Below is a small trained network, with its code and all its weights. Each question gives an input and a target symbol and asks what happens when units are switched off, that is, made to give their printed mean instead of their output.

import numpy as np


def w(rows, s, z=0):
    codes = np.array(rows[::2]) - 128.0
    scale = np.full(codes.shape[1], s)
    scale[-1] = z or s
    return codes * scale


def norm(h):
    return h / np.sqrt((h * h).mean(-1, keepdims=True) + 1e-5)


def f(y):
    return y / 2 * (1 + np.tanh(0.7978845608 * (y + 0.044715 * y**3)))


def softmax(a):
    e = np.exp(a - a.max(-1, keepdims=True))
    return e / e.sum(-1, keepdims=True)


def log_softmax(a):
    a = a - a.max(-1, keepdims=True)
    return a - np.log(np.exp(a).sum(-1, keepdims=True))


def net(x, mask):
    ids = ['βγδεηθλμπστφψ'.index(c) for c in x.split()]
    T = len(ids)
    res = E[ids] + P[:T]
    u = 0
    for l in range(2):
        r = norm(res)
        for j in range(2):
            rows = slice(2 * j, 2 * j + 2)
            q, k, v = (r @ M[l][rows].T for M in (Q, K, V))
            z = softmax(np.where(np.tri(T) > 0, q @ k.T / 2**0.5, -1e9)) @ v
            o = O[l][rows]
            res = res + np.where(mask[u + j], z, o[:, -1]) @ o[:, :-1]
        u += 2
        y = f(norm(res) @ A[l][:, :-1].T + A[l][:, -1])
        res = res + np.where(mask[u : u + 12], y, B[l][:, -1]) @ B[l][:, :-1]
        u += 12
    return log_softmax(norm(res)[-1] @ U[:, :-1].T + U[:, -1])


Q, K, V, O, A, B = {}, {}, {}, {}, {}, {}
E = w([
[21,118,158],'β',
[35,127,44],'γ',
[125,133,118],'δ',
[130,126,128],'ε',
[166,75,123],'η',
[128,127,140],'θ',
[136,163,171],'λ',
[62,123,118],'μ',
[254,164,91],'π',
[98,71,133],'σ',
[84,100,46],'τ',
[135,111,117],'φ',
[118,171,151],'ψ',
],0.023)
P = w([
[78,167,240],'0',
[172,254,107],'1',
[92,135,221],'2',
[177,251,105],'3',
[93,128,217],'4',
[179,251,103],'5',
[93,129,221],'6',
],0.0047)
Q[0] = w([
[113,151,32],'L0H1',
[117,105,255],'L0H1',
[220,186,46],'L0H2',
[85,145,215],'L0H2',
],0.0069)
K[0] = w([
[154,133,218],'L0H1',
[156,33,146],'L0H1',
[114,227,192],'L0H2',
[153,2,115],'L0H2',
],0.0093)
V[0] = w([
[21,147,55],'L0H1',
[56,60,179],'L0H1',
[157,31,133],'L0H2',
[11,2,67],'L0H2',
],0.005)
O[0] = w([
[159,104,74,251],'L0H1',
[172,70,102,250],'L0H1',
[80,1,91,44],'L0H2',
[69,182,170,240],'L0H2',
],0.0042,0.0016)
A[0] = w([
[120,105,199,164],'L0N1',
[87,218,152,111],'L0N2',
[43,98,125,179],'L0N3',
[173,202,113,169],'L0N4',
[247,204,108,48],'L0N5',
[191,112,178,163],'L0N6',
[166,193,113,108],'L0N7',
[56,97,123,135],'L0N8',
[139,203,9,181],'L0N9',
[116,63,213,100],'L0N10',
[180,103,8,121],'L0N11',
[243,104,108,254],'L0N12',
],0.013,0.0051)
B[0] = w([
[140,79,109,188],'L0N1',
[90,138,116,234],'L0N2',
[169,179,122,254],'L0N3',
[129,82,126,200],'L0N4',
[53,193,48,202],'L0N5',
[147,142,24,162],'L0N6',
[103,100,88,168],'L0N7',
[135,142,199,213],'L0N8',
[254,117,131,213],'L0N9',
[216,72,101,178],'L0N10',
[145,88,179,156],'L0N11',
[25,84,134,187],'L0N12',
],0.0076,0.0072)
Q[1] = w([
[102,167,157],'L1H1',
[159,146,95],'L1H1',
[151,95,49],'L1H2',
[77,141,5],'L1H2',
],0.015)
K[1] = w([
[203,105,140],'L1H1',
[2,165,22],'L1H1',
[2,194,31],'L1H2',
[81,161,17],'L1H2',
],0.0072)
V[1] = w([
[255,112,120],'L1H1',
[38,71,125],'L1H1',
[145,100,223],'L1H2',
[195,147,228],'L1H2',
],0.0055)
O[1] = w([
[204,152,122,45],'L1H1',
[191,59,158,93],'L1H1',
[132,66,74,5],'L1H2',
[254,94,174,47],'L1H2',
],0.0043,0.0013)
A[1] = w([
[148,77,220,172],'L1N1',
[165,185,131,30],'L1N2',
[95,65,103,124],'L1N3',
[198,143,80,81],'L1N4',
[62,116,94,175],'L1N5',
[88,74,27,123],'L1N6',
[211,140,172,4],'L1N7',
[177,160,27,68],'L1N8',
[165,159,173,145],'L1N9',
[254,37,86,12],'L1N10',
[163,121,120,23],'L1N11',
[145,122,116,136],'L1N12',
],0.013,0.0033)
B[1] = w([
[255,75,236,186],'L1N1',
[135,172,198,140],'L1N2',
[103,216,203,143],'L1N3',
[81,104,137,170],'L1N4',
[160,58,135,199],'L1N5',
[167,84,212,204],'L1N6',
[70,144,197,153],'L1N7',
[161,82,162,201],'L1N8',
[169,101,176,164],'L1N9',
[108,181,77,254],'L1N10',
[55,145,133,119],'L1N11',
[118,219,193,133],'L1N12',
],0.0084,0.0058)
U = w([
[134,61,163,102],'β',
[100,200,80,254],'γ',
[59,62,155,106],'δ',
[168,120,28,87],'ε',
[142,68,168,158],'η',
[190,178,67,95],'θ',
[38,62,58,80],'λ',
[19,172,206,58],'μ',
[119,49,81,107],'π',
[213,104,204,88],'σ',
[148,252,169,123],'τ',
[170,161,131,218],'φ',
[2,156,75,94],'ψ',
],0.022,0.0097)

Each question gives the input, a string of symbols that net reads in full, and the target symbol t.
The units are the heads (2 rows each of Q, K, V and O) and the neurons (one row each of A and B). Each row of codes is followed by its name. A weight is (code - 128) times the scale printed after its matrix; where a second scale follows, it is the last column's (O, A, B and U).
mask holds one flag per unit, layer by layer, with each layer's heads first. A switched-off unit (its flag False) gives its mean, the last column of its rows in O or B, instead of its output. The means were averaged over made-up inputs and are rounded, as every weight is.
A unit's drop is (log p(t) with every unit on - log p(t) with that unit switched off) / (log p(t) with every unit on - log p(t) with every unit switched off).
The circuit of an input: a set's keep is (log p(t) with only the set's units on - log p(t) with every unit switched off) / (log p(t) with every unit on - log p(t) with every unit switched off). Starting from the 12 units with the biggest drops (on a tie, the unit counted first), units are removed one at a time, each time the one whose removal leaves the highest keep (on an exact tie, the one counted first), for as long as the keep stays at least 0.8.
units of the circuit, in order: the units of the circuit, biggest drop first
most important unit: the unit with the biggest drop
top k neurons: the k neurons with the biggest drops, biggest first
top k neurons in layer l: the k neurons of layer l with the biggest drops, biggest first
which heads matter: for each layer, one digit per head in row order, 1 if its drop is at least 0.15 and else 0, layers parted by /
input λ ψ ε μ θ, target θ: which heads matter	00 / 00
input θ π τ δ δ ψ μ, target τ: units of the circuit, in order	[L0N3 L0N12]
input μ θ ψ, target ψ: units of the circuit, in order	[L0N9 L0N8 L1N1 L1N6]
input δ μ σ π γ, target γ: top 2 neurons	[L0N3 L0N12]
input δ μ λ, target λ: most important unit	L0N9
input μ η λ η σ φ, target η: top 4 neurons	[L1N6 L0N9 L0N12 L0N11]
input ψ μ π γ ψ τ, target θ: top 2 neurons	[L0N9 L1N10]
input τ π ε ψ δ, target τ: top 2 neurons	[L0N12 L0N5]
input σ π ψ θ π β β, target σ: top 2 neurons	[L0N5 L1N1]
input μ π δ, target δ: units of the circuit, in order	[L0N9 L1N1 L1N5]
input τ τ δ, target τ: which heads matter	01 / 10
input τ π θ, target τ: which heads matter	01 / 00
input π σ ψ, target σ: units of the circuit, in order	[L0N5 L1H2]
input θ ψ σ ψ μ, target σ: top 4 neurons	[L0N8 L0N5 L0N6 L0N12]
input δ ψ ε, target ε: top 3 neurons	[L0N10 L0N6 L1N10]
input θ β ε θ μ μ δ, target π: top 2 neurons in layer 0	[L0N2 L0N9]
input γ β ψ φ, target η: top neuron in layer 1	[L1N6]
input δ ε β δ μ π λ, target λ: which heads matter	01 / 00
input θ ε τ θ μ μ ε, target τ: top 3 neurons in layer 0	[L0N5 L0N9 L0N10]
input λ τ μ φ θ η, target δ: which heads matter	00 / 00
input π σ π τ ψ ψ, target γ: which heads matter	00 / 00
input β σ μ, target σ: most important unit	L0N8
input ψ γ ε σ ψ, target σ: top 3 neurons in layer 0	[L0N5 L0N6 L0N3]
input θ δ δ π ψ π ε, target ε: which heads matter	11 / 00
input μ μ ψ θ, target λ: top 2 neurons	[L0N5 L0N12]
input ψ π β σ ψ ψ τ, target τ: top 2 neurons in layer 1	[L1N10 L1N7]
input δ π ψ σ μ τ, target θ: top 3 neurons in layer 0	[L0N9 L0N5 L0N11]
input σ π η β μ π, target ε: top 2 neurons	[L0N12 L1N1]
input μ π ψ β μ η, target δ: top 2 neurons in layer 0	[L0N12 L0N5]
